Below are the code and all the weights of a small trained network. Each question names an input and a class and asks about switching units off, where a switched-off unit gives its printed mean instead of its output.

import numpy as np


def w(rows, s, z=0):
    codes = np.array(rows[::2]) - 128.0
    scale = np.full(codes.shape[1], s)
    scale[-1] = z or s
    return codes * scale


def f(y):
    return y / 2 * (1 + np.tanh(0.7978845608 * (y + 0.044715 * y**3)))


def log_softmax(a):
    a = a - a.max(-1, keepdims=True)
    return a - np.log(np.exp(a).sum(-1, keepdims=True))


def net(x, mask):
    res = np.array(x, float).reshape(1, 8) / 4 @ E
    y = f(res @ A[0][:, :-1].T + A[0][:, -1])
    res = res + np.where(mask, y, B[0][:, -1]) @ B[0][:, :-1]
    return log_softmax(res[-1] @ U[:, :-1].T + U[:, -1])


A, B = {}, {}
E = w([
[227,103,174,95,162,167,224],'x0',
[58,186,72,152,73,130,218],'x1',
[171,157,1,114,156,239,72],'x2',
[133,223,150,202,241,158,135],'x3',
[162,238,199,117,153,210,89],'x4',
[165,131,211,110,48,177,96],'x5',
[82,59,146,245,110,191,139],'x6',
[153,72,153,142,168,94,131],'x7',
],0.0056)
A[0] = w([
[116,42,136,156,90,124,141,180],'N0',
[175,204,74,158,192,152,185,179],'N1',
[211,158,211,41,131,144,87,174],'N2',
[73,173,160,210,184,135,91,165],'N3',
[227,65,105,200,162,198,150,216],'N4',
[22,165,128,203,110,168,38,192],'N5',
[149,184,113,179,228,158,195,147],'N6',
[98,96,65,69,150,59,59,157],'N7',
[68,139,18,87,46,157,134,201],'N8',
[83,109,189,116,58,45,215,171],'N9',
[222,84,157,154,190,183,144,255],'N10',
[189,167,159,43,122,169,83,177],'N11',
[92,72,141,129,97,30,183,191],'N12',
[217,159,206,49,124,152,60,158],'N13',
[211,56,159,131,143,190,144,202],'N14',
[27,134,194,201,103,163,59,179],'N15',
[57,95,83,75,95,1,78,200],'N16',
[197,202,125,131,216,129,172,178],'N17',
[117,191,36,86,58,196,111,187],'N18',
],0.0066,0.004)
B[0] = w([
[116,79,141,184,137,104,153,184],'N0',
[20,175,118,64,156,102,132,215],'N1',
[198,145,183,26,65,171,86,239],'N2',
[142,201,147,147,172,124,81,203],'N3',
[53,83,133,172,94,141,64,209],'N4',
[171,209,95,211,152,175,147,229],'N5',
[43,161,151,101,189,97,84,209],'N6',
[187,80,56,100,170,86,80,199],'N7',
[121,120,49,134,101,108,193,234],'N8',
[172,114,222,123,129,63,216,226],'N9',
[76,98,177,132,95,153,63,239],'N10',
[165,160,112,38,71,182,109,221],'N11',
[172,76,181,152,158,50,166,225],'N12',
[203,151,150,45,66,204,91,239],'N13',
[96,62,167,133,82,178,78,203],'N14',
[180,193,166,229,140,151,130,205],'N15',
[217,81,90,128,175,61,142,253],'N16',
[60,178,162,1,148,84,60,222],'N17',
[110,180,41,79,70,155,182,233],'N18',
],0.0068,0.0057)
U = w([
[201,69,72,119,219,77,99,152],'0',
[151,216,165,216,169,180,108,144],'1',
[13,179,156,52,216,104,88,3],'2',
[60,17,154,180,85,187,80,192],'3',
[150,94,241,125,122,73,254,196],'4',
[200,149,168,36,44,209,78,40],'5',
[101,155,16,110,65,159,202,227],'6',
],0.0074,0.00068)

Each question gives the input, the list of numbers given to net, and the class t.
The units are the neurons (one row each of A and B). Each row of codes is followed by its name. A weight is (code - 128) times the scale printed after its matrix; where a second scale follows, it is the last column's (A, B and U).
mask holds one flag per neuron, in row order. A switched-off neuron (its flag False) gives its mean, the last column of its row in B, instead of its output. The means were averaged over made-up inputs and are rounded, as every weight is.
A unit's drop is (log p(t) with every unit on - log p(t) with that unit switched off) / (log p(t) with every unit on - log p(t) with every unit switched off).
The circuit of an input: a set's keep is (log p(t) with only the set's units on - log p(t) with every unit switched off) / (log p(t) with every unit on - log p(t) with every unit switched off). Starting from the 12 units with the biggest drops (on a tie, the unit counted first), units are removed one at a time, each time the one whose removal leaves the highest keep (on an exact tie, the one counted first), for as long as the keep stays at least 0.8.
units of the circuit, in order: the units of the circuit, biggest drop first
top k neurons: the k neurons with the biggest drops, biggest first
drop when u is switched off: that unit's drop, to one decimal
input [1,1,8,3,-7,-7,3,6], class 2: top 2 neurons => [N1 N6]
input [1,-6,-6,5,1,-5,8,-4], class 1: top 2 neurons => [N15 N3]
input [-4,0,-4,6,-5,-7,-5,1], class 0: top 2 neurons => [N16 N7]
input [3,7,1,-5,3,4,-4,-8], class 6: units of the circuit, in order => [N8 N18]
input [-8,5,-7,-4,4,4,6,4], class 4: units of the circuit, in order => [N9]
input [-6,-2,0,-8,7,1,7,-1], class 1: units of the circuit, in order => [N15 N5]
input [-1,0,-3,-3,3,-5,-8,-1], class 0: units of the circuit, in order => [N16 N7]
input [-1,5,-3,-4,8,0,-2,-7], class 6: units of the circuit, in order => [N18 N8 N10]
input [-3,-4,7,-4,8,-7,7,4], class 1: units of the circuit, in order => [N5 N15]
input [-4,4,-1,-6,-7,-3,-2,-8], class 0: top 3 neurons => [N16 N7 N12]
input [7,-8,8,-4,1,-7,4,-1], class 3: units of the circuit, in order => [N4 N14]
input [4,3,-6,5,-1,-4,-4,-3], class 2: units of the circuit, in order => [N17 N6]
input [-5,8,-4,-6,-7,3,-6,1], class 4: top 2 neurons => [N9 N12]
input [-5,8,-3,-5,0,-3,-8,0], class 0: units of the circuit, in order => [N16]
input [-1,-1,-7,8,-5,6,8,-1], class 1: top 3 neurons => [N15 N3 N5]
input [7,3,0,5,-1,2,8,-3], class 3: top 3 neurons => [N4 N14 N10]
input [2,-1,7,-2,8,-7,0,5], class 2: top 3 neurons => [N1 N6 N17]
input [-2,7,5,7,5,-3,-1,3], class 2: drop when N4 is switched off => 0.0
input [8,-4,-1,-2,2,-7,1,3], class 3: drop when N14 is switched off => 0.2
input [3,1,0,-8,3,-3,8,-4], class 3: drop when N14 is switched off => 0.1
input [7,-1,1,5,1,-2,-8,0], class 2: units of the circuit, in order => [N17]
input [5,1,0,5,-6,-7,4,0], class 2: top 2 neurons => [N6 N1]
